Below is a small trained network, with its code and all its weights. Each question gives an input and a class and asks what happens when units are switched off, that is, made to give their printed mean instead of their output.

import numpy as np


def w(rows, s, z=0):
    codes = np.array(rows[::2]) - 128.0
    scale = np.full(codes.shape[1], s)
    scale[-1] = z or s
    return codes * scale


def norm(h):
    return h / np.sqrt((h * h).mean(-1, keepdims=True) + 1e-5)


def f(y):
    return y / 2 * (1 + np.tanh(0.7978845608 * (y + 0.044715 * y**3)))


def log_softmax(a):
    a = a - a.max(-1, keepdims=True)
    return a - np.log(np.exp(a).sum(-1, keepdims=True))


def net(x, mask):
    res = np.array(x, float).reshape(1, 5) / 4 @ E
    u = 0
    for l in range(3):
        y = f(norm(res) @ A[l][:, :-1].T + A[l][:, -1])
        res = res + np.where(mask[u : u + 12], y, B[l][:, -1]) @ B[l][:, :-1]
        u += 12
    return log_softmax(norm(res)[-1] @ U[:, :-1].T + U[:, -1])


A, B = {}, {}
E = w([
[119,197,164,190,144],'x0',
[118,173,119,70,151],'x1',
[101,153,3,162,90],'x2',
[126,129,129,127,128],'x3',
[54,133,169,102,62],'x4',
],0.006)
A[0] = w([
[161,191,192,134,95,72],'L0N0',
[77,165,44,139,107,155],'L0N1',
[191,133,142,122,175,117],'L0N2',
[118,27,160,255,112,95],'L0N3',
[139,38,144,177,88,113],'L0N4',
[124,202,109,51,159,3],'L0N5',
[95,151,114,57,168,181],'L0N6',
[145,127,147,157,103,90],'L0N7',
[230,103,101,177,176,98],'L0N8',
[99,196,131,41,182,42],'L0N9',
[130,213,122,46,170,88],'L0N10',
[88,85,216,82,166,184],'L0N11',
],0.0075,0.0047)
B[0] = w([
[122,76,119,218,116,140],'L0N0',
[153,60,112,219,127,197],'L0N1',
[95,109,109,161,182,162],'L0N2',
[255,205,98,59,40,192],'L0N3',
[170,149,92,71,103,166],'L0N4',
[166,192,167,80,53,120],'L0N5',
[186,62,82,173,63,184],'L0N6',
[125,167,117,124,132,119],'L0N7',
[85,186,111,22,185,198],'L0N8',
[214,169,152,87,103,141],'L0N9',
[232,152,100,127,25,152],'L0N10',
[140,70,81,223,114,253],'L0N11',
],0.006,0.0046)
A[1] = w([
[87,229,141,179,140,122],'L1N0',
[35,114,160,112,71,4],'L1N1',
[231,84,94,190,83,213],'L1N2',
[75,131,58,118,146,75],'L1N3',
[41,94,185,122,49,81],'L1N4',
[84,60,108,49,108,41],'L1N5',
[110,211,173,170,104,156],'L1N6',
[187,97,250,94,135,69],'L1N7',
[123,144,143,133,2,100],'L1N8',
[140,54,217,97,195,162],'L1N9',
[86,120,119,126,148,190],'L1N10',
[184,173,136,103,67,75],'L1N11',
],0.0087,0.003)
B[1] = w([
[172,16,178,125,118,143],'L1N0',
[141,139,60,102,196,133],'L1N1',
[106,177,219,97,124,255],'L1N2',
[75,152,155,162,90,135],'L1N3',
[134,177,44,82,228,159],'L1N4',
[125,39,169,129,131,141],'L1N5',
[184,31,106,105,173,148],'L1N6',
[130,177,2,186,68,159],'L1N7',
[147,172,91,97,178,178],'L1N8',
[54,162,81,190,88,167],'L1N9',
[116,157,191,157,141,132],'L1N10',
[203,130,135,104,111,149],'L1N11',
],0.0078,0.0086)
A[2] = w([
[102,146,184,87,164,205],'L2N0',
[143,167,156,160,159,114],'L2N1',
[122,129,82,123,155,102],'L2N2',
[66,139,121,118,170,96],'L2N3',
[149,139,150,127,165,184],'L2N4',
[100,118,82,169,91,40],'L2N5',
[110,80,103,81,79,130],'L2N6',
[114,134,96,124,212,17],'L2N7',
[113,105,131,172,139,181],'L2N8',
[59,157,151,163,99,76],'L2N9',
[126,113,106,110,168,2],'L2N10',
[129,9,178,127,130,35],'L2N11',
],0.013,0.0031)
B[2] = w([
[49,144,191,121,119,185],'L2N0',
[98,71,124,97,113,225],'L2N1',
[80,137,168,143,131,210],'L2N2',
[178,145,153,80,151,211],'L2N3',
[89,132,97,74,84,214],'L2N4',
[110,138,161,207,134,224],'L2N5',
[202,117,140,168,174,215],'L2N6',
[75,137,127,75,142,254],'L2N7',
[137,132,190,85,129,230],'L2N8',
[85,192,191,149,109,241],'L2N9',
[104,134,125,136,139,136],'L2N10',
[146,80,254,102,165,192],'L2N11',
],0.0079,0.0026)
U = w([
[77,166,131,227,95,139],'0',
[223,156,79,92,76,115],'1',
[57,131,84,67,211,100],'2',
[132,145,182,97,134,254],'3',
[168,4,173,142,158,112],'4',
[108,111,149,103,106,25],'5',
],0.016,0.0075)

Each question gives the input, the list of numbers given to net, and the class t.
The units are the neurons (one row each of A and B). Each row of codes is followed by its name. A weight is (code - 128) times the scale printed after its matrix; where a second scale follows, it is the last column's (A, B and U).
mask holds one flag per neuron, layer by layer. A switched-off neuron (its flag False) gives its mean, the last column of its row in B, instead of its output. The means were averaged over made-up inputs and are rounded, as every weight is.
A unit's drop is (log p(t) with every unit on - log p(t) with that unit switched off) / (log p(t) with every unit on - log p(t) with every unit switched off).
The circuit of an input: a set's keep is (log p(t) with only the set's units on - log p(t) with every unit switched off) / (log p(t) with every unit on - log p(t) with every unit switched off). Starting from the 12 units with the biggest drops (on a tie, the unit counted first), units are removed one at a time, each time the one whose removal leaves the highest keep (on an exact tie, the one counted first), for as long as the keep stays at least 0.8.
circuit, biggest first: the units of the circuit, biggest drop first
most important unit: the unit with the biggest drop
top k neurons: the k neurons with the biggest drops, biggest first
k most important neurons of layer l: the k neurons of layer l with the biggest drops, biggest first
input [5,2,-6,6,4], class 0: circuit, biggest first => [L1N7]
input [-1,6,-1,3,-8], class 2: top 3 neurons => [L0N3 L0N2 L0N8]
input [-6,4,2,-5,0], class 4: circuit, biggest first => [L1N5 L2N6]
input [5,-8,-8,-6,-8], class 0: circuit, biggest first => [L1N9 L1N7]
input [-4,-2,7,2,0], class 0: 2 most important neurons of layer 1 => [L1N0 L1N6]
input [-1,7,8,-5,6], class 0: circuit, biggest first => [L0N1 L2N5]
input [-1,-2,5,2,8], class 2: top 2 neurons => [L1N4 L0N11]
input [7,5,5,4,6], class 4: 2 most important neurons of layer 0 => [L0N3 L0N1]
input [6,8,-7,-1,-5], class 1: 3 most important neurons of layer 0 => [L0N10 L0N9 L0N1]
input [-3,-4,0,3,-6], class 2: top 2 neurons => [L0N8 L1N2]
input [4,-8,3,0,-8], class 1: 3 most important neurons of layer 1 => [L1N4 L1N8 L1N2]
input [6,-3,0,-2,4], class 4: 2 most important neurons of layer 1 => [L1N0 L1N6]
input [-4,0,5,8,-1], class 3: top 3 neurons => [L1N7 L1N9 L0N3]
input [5,6,5,-3,-1], class 1: 3 most important neurons of layer 0 => [L0N10 L0N11 L0N5]
input [1,5,6,-6,-1], class 0: circuit, biggest first => [L0N1]
input [-2,-6,5,-4,5], class 1: 4 most important neurons of layer 0 => [L0N3 L0N11 L0N4 L0N2]
input [-8,-4,5,4,8], class 2: 4 most important neurons of layer 1 => [L1N4 L1N1 L1N8 L1N0]
input [8,2,-6,3,-5], class 4: top 2 neurons => [L1N0 L1N6]
input [-3,-4,-6,-7,-7], class 2: top 2 neurons => [L0N8 L0N2]
input [8,-5,-5,2,1], class 4: most important unit => L1N6
input [-8,3,5,7,-6], class 4: top 2 neurons => [L1N4 L1N8]
